Here is a tiny trained network, its code and every weight. The questions are about switching its units off for an input and a class, where a switched-off unit gives its printed mean instead of its output.

import numpy as np


def w(rows, s, z=0):
    codes = np.array(rows[::2]) - 128.0
    scale = np.full(codes.shape[1], s)
    scale[-1] = z or s
    return codes * scale


def f(y):
    return np.maximum(y, 0)


def log_softmax(a):
    a = a - a.max(-1, keepdims=True)
    return a - np.log(np.exp(a).sum(-1, keepdims=True))


def net(x, mask):
    res = np.array(x, float).reshape(1, 8) / 4 @ E
    y = f(res @ A[0][:, :-1].T + A[0][:, -1])
    res = res + np.where(mask, y, B[0][:, -1]) @ B[0][:, :-1]
    return log_softmax(res[-1] @ U[:, :-1].T + U[:, -1])


A, B = {}, {}
E = w([
[109,106,85,167,144],'x0',
[163,8,137,100,126],'x1',
[69,147,152,67,144],'x2',
[175,118,142,186,201],'x3',
[48,96,193,100,190],'x4',
[166,172,164,102,135],'x5',
[149,168,52,52,151],'x6',
[211,143,201,125,123],'x7',
],0.011)
A[0] = w([
[160,141,65,194,132,71],'N1',
[123,57,141,208,106,134],'N2',
[56,90,72,88,107,142],'N3',
[154,157,134,82,94,2],'N4',
[116,72,169,108,147,114],'N5',
[112,189,151,17,117,128],'N6',
[145,55,78,23,151,166],'N7',
[47,190,155,107,165,72],'N8',
[28,94,55,116,92,116],'N9',
[252,106,133,126,51,83],'N10',
[135,147,132,64,119,119],'N11',
[88,131,110,169,202,52],'N12',
[134,71,235,178,104,116],'N13',
[91,227,83,94,155,196],'N14',
[170,108,69,73,134,145],'N15',
],0.012,0.007)
B[0] = w([
[154,195,128,174,177,188],'N1',
[215,141,185,64,152,209],'N2',
[2,19,51,159,125,225],'N3',
[164,81,114,165,129,145],'N4',
[171,101,169,158,61,182],'N5',
[237,104,119,107,171,224],'N6',
[88,34,222,220,161,224],'N7',
[202,119,69,71,95,204],'N8',
[56,60,59,102,63,238],'N9',
[90,223,22,132,50,220],'N10',
[193,65,131,174,132,171],'N11',
[167,53,85,176,102,165],'N12',
[98,83,211,145,54,221],'N13',
[202,20,195,102,111,246],'N14',
[141,125,145,203,92,188],'N15',
],0.0089,0.013)
U = w([
[209,125,187,120,88,226],'0',
[85,98,63,137,60,129],'1',
[129,83,153,1,107,144],'2',
[41,160,163,36,218,24],'3',
[91,247,93,119,87,51],'4',
[53,200,182,66,80,3],'5',
[152,105,119,204,189,65],'6',
[70,75,253,167,105,250],'7',
],0.0093,0.0049)

Each question gives the input, the list of numbers given to net, and the class t.
The units are the neurons (one row each of A and B). Each row of codes is followed by its name. A weight is (code - 128) times the scale printed after its matrix; where a second scale follows, it is the last column's (A, B and U).
mask holds one flag per neuron, in row order. A switched-off neuron (its flag False) gives its mean, the last column of its row in B, instead of its output. The means were averaged over made-up inputs and are rounded, as every weight is.
A unit's drop is (log p(t) with every unit on - log p(t) with that unit switched off) / (log p(t) with every unit on - log p(t) with every unit switched off).
The circuit of an input: a set's keep is (log p(t) with only the set's units on - log p(t) with every unit switched off) / (log p(t) with every unit on - log p(t) with every unit switched off). Starting from the 12 units with the biggest drops (on a tie, the unit counted first), units are removed one at a time, each time the one whose removal leaves the highest keep (on an exact tie, the one counted first), for as long as the keep stays at least 0.8.
circuit, biggest first: the units of the circuit, biggest drop first
most important unit: the unit with the biggest drop
k most important neurons: the k neurons with the biggest drops, biggest first
drop of u: that unit's drop, to one decimal
input [-8,-3,5,4,0,-6,0,5], class 0: most important unit : N3
input [-6,-8,-6,8,8,4,4,0], class 0: 2 most important neurons : [N3, N9]
input [4,-1,-1,3,-1,5,-2,8], class 4: 3 most important neurons : [N10, N14, N7]
input [-4,-7,-8,-8,4,-1,-1,-2], class 2: 2 most important neurons : [N10, N14]
input [1,-4,0,-6,6,5,-6,-4], class 1: 2 most important neurons : [N2, N8]
input [-5,-3,7,4,6,-8,4,-5], class 1: 3 most important neurons : [N3, N9, N2]
input [-8,2,6,-5,4,6,-4,0], class 0: circuit, biggest first : [N6, N9]
input [4,-2,6,4,4,-6,0,1], class 1: circuit, biggest first : [N7, N12]
input [3,6,3,4,-6,2,2,0], class 6: 2 most important neurons : [N9, N7]
input [-5,-4,0,-7,-3,0,8,-7], class 2: 2 most important neurons : [N14, N6]
input [-1,-4,4,1,1,2,7,0], class 0: circuit, biggest first : [N9, N6]
input [-1,-3,2,-8,-2,-8,-5,3], class 1: 3 most important neurons : [N7, N14, N9]
input [1,-1,-4,3,-1,8,-5,-7], class 0: 2 most important neurons : [N3, N7]
input [1,-1,5,-4,8,-4,2,3], class 2: 2 most important neurons : [N8, N6]
input [-4,0,-2,-6,5,-1,0,-5], class 1: circuit, biggest first : [N9]
input [-2,-5,8,7,2,-6,-2,-2], class 1: 2 most important neurons : [N2, N12]
input [2,-8,-4,-3,2,-4,-1,1], class 2: 2 most important neurons : [N7, N10]
input [-2,0,2,-7,3,1,8,6], class 0: drop of N6 : 0.5
input [-4,-4,-6,4,-6,8,1,1], class 4: drop of N10 : 0.3
input [7,-5,5,-3,6,6,2,0], class 2: drop of N9 : 0.0
input [6,2,-4,8,2,-1,-4,-5], class 0: most important unit : N2
